[-.02,.18,.07,-.02,.38,-.31,.02,-.05,-.08,.06,.04,.30,.02,-.03,.00,-.17,.16,.05,-.06,.13,-.21,.06,.04,-.15,.04,-.14,.13,.03,.17,-.32,-.14]  DQ/Q
[-.41,.29,.08,-.10,-.15,-.06,.05,-.08,-.17,-.25,.04,-.15,-.02,.03,-.26,-.47,-.07,-.39,-.06,.48,.21,-.03,.02,-.09,.30,-.03,-.11,.04,-.15,-.10,.00]  NC/M
[-.23,.16,.01,-.03,.06,.00,.11,-.10,-.08,-.18,-.28,-.20,.05,-.05,.03,-.15,.02,.03,.02,.01,-.03,-.04,.11,-.10,.03,-.05,.11,.01,.20,-.03,-.03]  NC/U
[-.25,.14,-.03,-.04,.14,-.07,.11,-.19,-.17,.04,-.22,-.23,.02,.00,-.03,-.17,.18,.02,.02,-.06,-.20,-.07,.04,-.21,.28,-.14,.05,.08,-.01,-.13,-.02]  NC/U
[-.37,.21,.01,-.02,.29,-.03,.02,-.14,-.22,-.16,-.23,-.31,.02,-.04,-.11,-.26,.09,-.20,.15,.08,-.30,-.19,.07,-.19,.38,-.12,.01,.10,-.01,-.12,-.01]  NC/M
[-.06,.14,.07,.09,.13,-.12,.00,.04,-.13,.03,.36,.08,.10,.04,-.03,-.12,.09,-.21,.04,.24,-.16,.02,.18,-.11,.05,-.20,-.07,.08,.14,-.26,.00]  DQ/J
[.05,.23,.06,-.02,-.06,-.06,-.07,.11,-.03,-.17,.45,.29,.05,.07,-.14,-.18,-.12,-.21,-.06,.67,.14,.14,-.03,.07,.10,.02,-.20,.00,.09,-.21,-.03]  DQ/J
[.26,-.11,-.08,.00,-.10,.20,-.03,.14,.14,-.03,.19,.24,.08,.02,.12,.25,.06,.06,.01,.11,.06,.21,.07,-.03,-.21,-.11,.01,-.22,.26,-.09,-.08]  Lz/W
[-.25,.09,-.15,.08,.20,.22,-.02,-.08,-.01,-.17,.13,-.27,.00,.06,.11,.02,.07,.00,.13,.48,-.02,.14,-.02,.03,.04,-.23,-.02,-.09,.16,-.38,-.16]  Lz/W
[-.23,-.02,-.06,.01,-.21,.36,-.12,-.03,-.05,-.32,.42,-.09,-.09,.11,-.04,.03,-.05,-.04,.03,.50,.19,.31,-.02,.00,.07,-.13,-.14,-.18,.08,-.11,-.31]  Lz/W
[-.23,.17,.03,-.11,.35,-.15,.04,.06,-.13,.08,.22,.26,.14,-.10,-.01,-.23,.05,.02,-.04,.45,-.30,.13,.01,-.12,.07,-.13,-.04,-.02,.27,-.03,-.10]  DQ/Q
[-.31,.23,.07,.02,.13,-.12,.04,-.12,-.28,.08,-.36,-.29,-.03,-.01,-.06,-.19,.03,-.13,.06,.04,-.34,-.27,.13,-.19,.27,-.11,.03,.20,.05,-.12,.13]  NC/M
[-.10,.13,.06,.07,.11,-.08,.09,.01,-.18,-.15,.42,.13,.06,.00,-.09,-.27,.04,-.19,-.11,.51,-.07,.11,.04,-.05,.14,-.09,-.05,-.12,-.03,-.23,-.18]  DQ/J
[.02,.25,.06,-.04,.09,-.09,.01,.01,-.19,-.07,.19,.21,-.03,.07,-.08,-.21,.07,.01,-.07,.29,-.08,.10,.12,-.12,.03,-.08,-.01,-.01,.09,-.26,-.01]  DQ/Q
[-.13,.22,.04,-.09,-.03,-.04,.02,-.02,-.18,-.24,.38,.12,.10,-.01,-.20,-.23,-.05,-.25,-.12,.54,.01,.13,.07,-.14,.16,-.12,-.10,-.05,-.07,-.34,.05]  DQ/Q
[-.30,.33,.07,.00,.03,-.11,.00,-.17,-.24,-.03,-.47,-.21,-.04,-.07,-.06,-.26,.08,-.09,-.01,-.14,-.27,-.04,.13,-.19,.20,-.11,-.06,.01,.01,-.38,.12]  NC/M
[-.02,.14,.01,-.11,-.02,-.10,-.06,.16,-.12,-.07,.33,.33,.08,.01,-.11,-.24,-.05,-.18,-.03,.40,.00,.09,.07,-.09,.05,-.06,-.11,.02,.17,-.20,-.17]  DQ/Q
[-.21,.20,-.04,-.04,.11,-.02,.02,-.01,-.14,.06,-.20,-.36,-.01,-.05,-.01,-.26,-.02,.07,.06,.11,-.03,-.18,-.04,-.05,.30,.03,-.09,.05,-.01,.00,.08]  NC/U
[-.28,.14,.06,.06,-.28,.09,-.20,-.05,-.04,-.28,.50,-.13,-.01,-.06,-.22,-.14,-.02,-.33,.01,.19,.09,.41,.10,-.07,.11,-.16,-.12,.05,-.29,-.03,-.04]  Ql/L
[-.03,-.11,-.09,.09,.07,.23,-.04,-.05,.08,-.14,.26,.04,.16,.03,.10,.10,.11,.12,.03,.14,-.06,.32,.10,.03,-.14,-.16,.11,-.15,.12,-.14,-.10]  Lz/W
[-.10,.17,.05,.02,.51,-.30,.01,-.09,-.22,.05,.09,-.08,.09,.00,-.03,-.26,.06,-.08,-.01,.14,-.40,.01,.01,-.12,-.05,-.13,.12,.01,.08,-.26,-.17]  DQ/Q
[-.18,.00,-.09,.10,.16,.19,-.02,.00,.00,-.29,.27,-.17,.03,-.05,-.04,-.02,-.02,.04,.09,.42,-.09,.16,-.03,.11,.06,-.07,.05,-.13,.12,-.19,-.07]  Lz/W
[-.16,.02,.30,.29,.07,-.03,.08,-.05,-.09,-.08,.41,-.13,-.14,.05,-.06,-.15,-.01,-.22,-.05,-.15,-.04,.02,-.03,.02,.03,-.11,.02,.19,-.25,.02,.05]  Ql/L
[-.23,.32,.01,-.02,.17,-.05,-.04,-.12,-.19,-.14,.30,-.04,.02,-.04,-.06,-.44,-.04,-.09,-.01,.61,.03,.12,-.04,-.12,.15,-.18,-.02,.00,-.04,-.25,-.09]  DQ/Q
[-.17,.15,-.01,.02,.07,.01,-.04,-.04,-.07,-.18,.27,-.13,-.16,.02,-.07,-.03,.03,-.33,.04,.00,.05,.03,.07,-.01,.10,-.17,-.03,.05,-.27,.04,.05]  Ql/L
[-.05,.06,-.09,.05,-.03,.14,-.10,-.08,-.08,-.21,.25,-.05,-.05,.18,.03,-.02,.05,.00,.06,.10,-.04,.13,.11,-.07,-.03,-.19,.10,-.04,-.11,-.11,-.07]  Lz/C
[-.32,.24,-.05,-.07,-.12,-.06,.02,-.08,-.19,-.24,-.27,-.23,-.06,-.04,-.12,-.32,-.04,-.14,-.03,.09,.04,-.07,-.04,-.13,.19,.02,.02,.07,-.05,.09,-.03]  NC/U
[-.34,.15,-.02,.01,-.04,.20,-.07,-.18,-.11,-.35,.25,-.14,-.10,-.04,.03,-.15,-.01,.04,.08,.29,-.08,.20,.06,-.10,.13,-.22,.09,-.09,.00,-.19,-.20]  Lz/C

[-.24,-.07,.02,.13,.03,-.22,-.04,.01,-.01,.00,.02,-.22,.03,.02,-.13,-.16,.04,-.21,-.43,-.27,.20,.07,.11,-.10,.14,.09,.15,-.04,.15,.05,.08]  BP/N
[-.17,-.05,.07,.07,.08,-.15,-.09,-.07,.07,.01,-.03,-.07,.01,.14,-.03,-.02,.03,-.06,-.35,-.22,.21,.12,.10,-.06,.12,.07,-.03,-.08,.08,.17,.08]  BP/N
[-.42,-.02,.04,.26,-.05,-.47,.00,.09,-.01,-.01,-.01,-.23,.11,-.12,-.25,-.39,.06,-.49,-.66,-.46,.29,.11,.20,-.11,.27,.17,.10,-.12,.08,.01,.16]  BP/D
[-.14,-.24,.23,.26,.01,-.35,-.15,.16,.15,.14,.30,-.42,.09,-.04,-.22,-.27,-.17,-.51,-.61,-.69,.46,.25,.36,-.22,.25,.26,-.02,-.09,.12,.15,.10]  BP/N
[-.35,.08,-.11,.22,-.26,-.42,.03,.13,-.03,-.01,-.01,-.09,.04,-.42,-.24,-.42,.09,-.59,-.57,-.33,.11,.04,.07,-.01,.19,.14,.21,-.11,.02,-.12,.09]  DG/G
[.13,-.07,-.01,.06,-.14,-.15,-.07,.11,.15,.04,.08,.07,-.10,-.06,-.08,-.18,.03,-.30,-.29,-.16,.03,.19,-.10,.12,.03,.05,-.12,-.01,-.03,-.06,-.07]  DG/P
[-.15,.05,-.06,.16,-.21,-.34,.07,.14,-.06,.02,-.01,-.12,.04,-.22,-.17,-.40,.05,-.44,-.31,-.23,.13,.08,.09,-.06,.14,.11,.13,-.06,-.02,-.09,.01]  DG/G
[-.14,.01,-.01,.16,-.19,-.32,-.01,.06,-.10,.02,.01,-.04,-.02,-.13,-.14,-.34,.02,-.41,-.28,-.21,.09,.08,.09,-.01,.14,.02,.10,-.08,.00,-.08,.00]  DG/G
[-.05,.01,-.03,.12,-.23,-.27,-.02,.18,.00,.11,.04,-.02,-.02,-.24,-.15,-.36,.04,-.45,-.34,-.27,.05,.12,.06,.07,.02,.11,.08,-.08,-.05,-.11,-.01]  DG/P
[-.12,-.12,.20,.14,.04,-.19,-.13,.02,.14,.05,-.02,-.04,-.04,.22,-.12,-.08,.00,-.11,-.41,-.34,.17,.26,.16,-.04,.09,.10,-.05,-.07,.07,.13,.09]  BP/S
[-.33,.11,.05,.13,-.05,-.32,.01,.04,.01,.00,-.07,-.09,.06,-.03,-.18,-.17,.16,-.21,-.42,-.32,.13,.09,.07,-.05,.17,.07,.08,-.10,.01,-.02,.06]  BP/S
[.16,-.06,.08,.16,-.15,-.28,-.04,.14,.05,.05,.05,.01,-.11,-.14,-.13,-.30,-.01,-.41,-.34,-.19,.09,.20,.09,.05,.08,.05,.00,-.04,.04,-.09,-.05]  DG/G
[-.25,-.09,.14,.11,-.01,-.21,-.05,.00,.06,.04,-.28,-.17,.02,.05,-.11,-.15,-.01,-.26,-.44,-.31,.21,.11,.19,-.11,.13,.09,.04,-.06,.12,.07,.11]  BP/N
[-.15,.04,-.06,.19,-.25,-.41,-.01,.20,.07,.07,.09,-.02,.04,-.26,-.24,-.41,.01,-.57,-.49,-.35,.12,.08,.06,.02,.14,.12,.07,-.06,-.05,-.11,.03]  DG/P
[-.25,-.16,.25,.28,.01,-.48,-.16,.15,.14,.13,.16,-.27,.08,-.04,-.30,-.36,-.07,-.57,-.80,-.68,.41,.34,.33,-.12,.31,.21,.04,-.14,.13,.14,.20]  BP/S
[-.17,-.28,.44,.36,-.02,-.56,-.23,.23,.26,.20,.31,-.42,.08,.09,-.24,-.45,-.15,-.68,-.95,-.91,.51,.52,.46,-.18,.32,.33,-.03,-.19,.09,.19,.14]  BP/S
[-.23,.10,-.14,.09,-.22,-.25,.10,.08,-.05,-.07,-.17,.07,.01,-.15,-.11,-.29,.04,-.31,-.31,-.13,-.03,.01,-.03,.11,.13,.03,.11,-.09,-.02,-.15,.03]  DG/G
[-.04,-.10,.23,.15,.05,-.23,-.10,.06,.16,.11,.09,-.11,.00,.13,-.13,-.20,-.12,-.20,-.39,-.44,.16,.29,.37,-.09,.10,.12,-.05,-.08,.03,.11,.07]  BP/S
